Below is a small trained network, with its code and all its weights. Each question gives an input and a class and asks what happens when units are switched off, that is, made to give their printed mean instead of their output.

import numpy as np


def w(rows, s, z=0):
    codes = np.array(rows[::2]) - 128.0
    scale = np.full(codes.shape[1], s)
    scale[-1] = z or s
    return codes * scale


def norm(h):
    return h / np.sqrt((h * h).mean(-1, keepdims=True) + 1e-5)


def f(y):
    return np.maximum(y, 0)


def log_softmax(a):
    a = a - a.max(-1, keepdims=True)
    return a - np.log(np.exp(a).sum(-1, keepdims=True))


def net(x, mask):
    res = np.array(x, float).reshape(1, 7) / 4 @ E
    u = 0
    for l in range(2):
        y = f(norm(res) @ A[l][:, :-1].T + A[l][:, -1])
        res = res + np.where(mask[u : u + 7], y, B[l][:, -1]) @ B[l][:, :-1]
        u += 7
    return log_softmax(norm(res)[-1] @ U[:, :-1].T + U[:, -1])


A, B = {}, {}
E = w([
[57,165,144,233,202],'x0',
[2,173,149,30,176],'x1',
[166,138,70,116,66],'x2',
[121,137,113,204,222],'x3',
[159,19,71,100,211],'x4',
[129,183,143,118,177],'x5',
[120,86,119,155,126],'x6',
],0.0049)
A[0] = w([
[87,64,86,45,115,107],'0.n1',
[178,50,43,170,142,103],'0.n2',
[114,104,72,84,37,91],'0.n3',
[252,101,93,123,179,240],'0.n4',
[43,86,142,96,184,205],'0.n5',
[166,148,112,197,248,6],'0.n6',
[10,147,255,84,116,158],'0.n7',
],0.0085,0.0015)
B[0] = w([
[178,109,136,163,154,199],'0.n1',
[137,190,1,121,230,222],'0.n2',
[109,78,161,134,34,217],'0.n3',
[129,95,124,176,184,239],'0.n4',
[148,124,99,134,176,212],'0.n5',
[77,98,196,112,58,217],'0.n6',
[147,145,81,153,158,254],'0.n7',
],0.0085,0.0055)
A[1] = w([
[135,207,15,88,53,141],'1.n1',
[19,254,154,27,116,253],'1.n2',
[63,157,153,75,116,47],'1.n3',
[189,118,166,220,155,96],'1.n4',
[86,120,177,218,165,150],'1.n5',
[239,205,88,169,200,171],'1.n6',
[145,167,125,119,113,66],'1.n7',
],0.0066,0.0028)
B[1] = w([
[96,83,62,88,150,196],'1.n1',
[242,37,102,206,237,206],'1.n2',
[131,141,155,167,168,137],'1.n3',
[68,200,140,100,78,193],'1.n4',
[104,253,147,33,87,210],'1.n5',
[166,112,117,191,134,253],'1.n6',
[34,158,140,252,81,135],'1.n7',
],0.0058,0.0055)
U = w([
[162,150,44,132,240,252],'0',
[169,31,155,35,1,195],'1',
[131,207,199,126,78,19],'2',
[21,135,211,59,141,2],'3',
],0.0088,0.003)

Each question gives the input, the list of numbers given to net, and the class t.
The units are the neurons (one row each of A and B). Each row of codes is followed by its name. A weight is (code - 128) times the scale printed after its matrix; where a second scale follows, it is the last column's (A, B and U).
mask holds one flag per neuron, layer by layer. A switched-off neuron (its flag False) gives its mean, the last column of its row in B, instead of its output. The means were averaged over made-up inputs and are rounded, as every weight is.
A unit's drop is (log p(t) with every unit on - log p(t) with that unit switched off) / (log p(t) with every unit on - log p(t) with every unit switched off).
The circuit of an input: a set's keep is (log p(t) with only the set's units on - log p(t) with every unit switched off) / (log p(t) with every unit on - log p(t) with every unit switched off). Starting from the 12 units with the biggest drops (on a tie, the unit counted first), units are removed one at a time, each time the one whose removal leaves the highest keep (on an exact tie, the one counted first), for as long as the keep stays at least 0.8.
units of the circuit, in order: the units of the circuit, biggest drop first
most important unit: the unit with the biggest drop
top k neurons: the k neurons with the biggest drops, biggest first
k most important neurons of layer l: the k neurons of layer l with the biggest drops, biggest first
drop of u: that unit's drop, to one decimal
input [-2,-3,-8,7,-2,4,5], class 3: most important unit	0.n6
input [-3,1,-8,5,-1,4,7], class 3: units of the circuit, in order	(0.n6; 1.n5)
input [4,1,6,-5,-7,-2,-5], class 1: 3 most important neurons of layer 0	(0.n2; 0.n3; 0.n5)
input [-6,-6,-4,2,-3,-1,-7], class 2: 3 most important neurons of layer 0	(0.n7; 0.n2; 0.n5)
input [-8,5,0,3,2,-3,-4], class 1: top 3 neurons	(0.n2; 0.n3; 1.n2)
input [6,0,3,-6,-1,-8,-8], class 1: top 2 neurons	(0.n3; 0.n2)
input [8,2,-4,-1,3,3,-4], class 3: top 3 neurons	(0.n6; 0.n2; 1.n5)
input [-1,2,5,-5,7,2,-7], class 1: 3 most important neurons of layer 0	(0.n3; 0.n7; 0.n2)
input [4,-3,-4,4,0,-6,-1], class 2: top 2 neurons	(0.n6; 1.n5)
input [5,2,-2,7,-1,-2,2], class 2: 2 most important neurons of layer 1	(1.n5; 1.n1)
input [-4,2,0,-1,-2,2,2], class 1: 2 most important neurons of layer 0	(0.n3; 0.n2)
input [1,-5,0,6,-3,-1,-8], class 2: drop of 0.n6	0.1
input [-3,8,6,-2,-4,1,-8], class 0: drop of 1.n4	0.0
input [-3,-2,-3,4,-5,8,1], class 2: 2 most important neurons of layer 0	(0.n2; 0.n6)
input [-5,6,-1,-1,-7,1,7], class 0: most important neuron of layer 1	(1.n2)
input [3,-1,4,-2,-4,-5,-5], class 1: drop of 0.n2	0.2
input [0,6,8,-5,4,1,6], class 1: 2 most important neurons of layer 0	(0.n3; 0.n2)
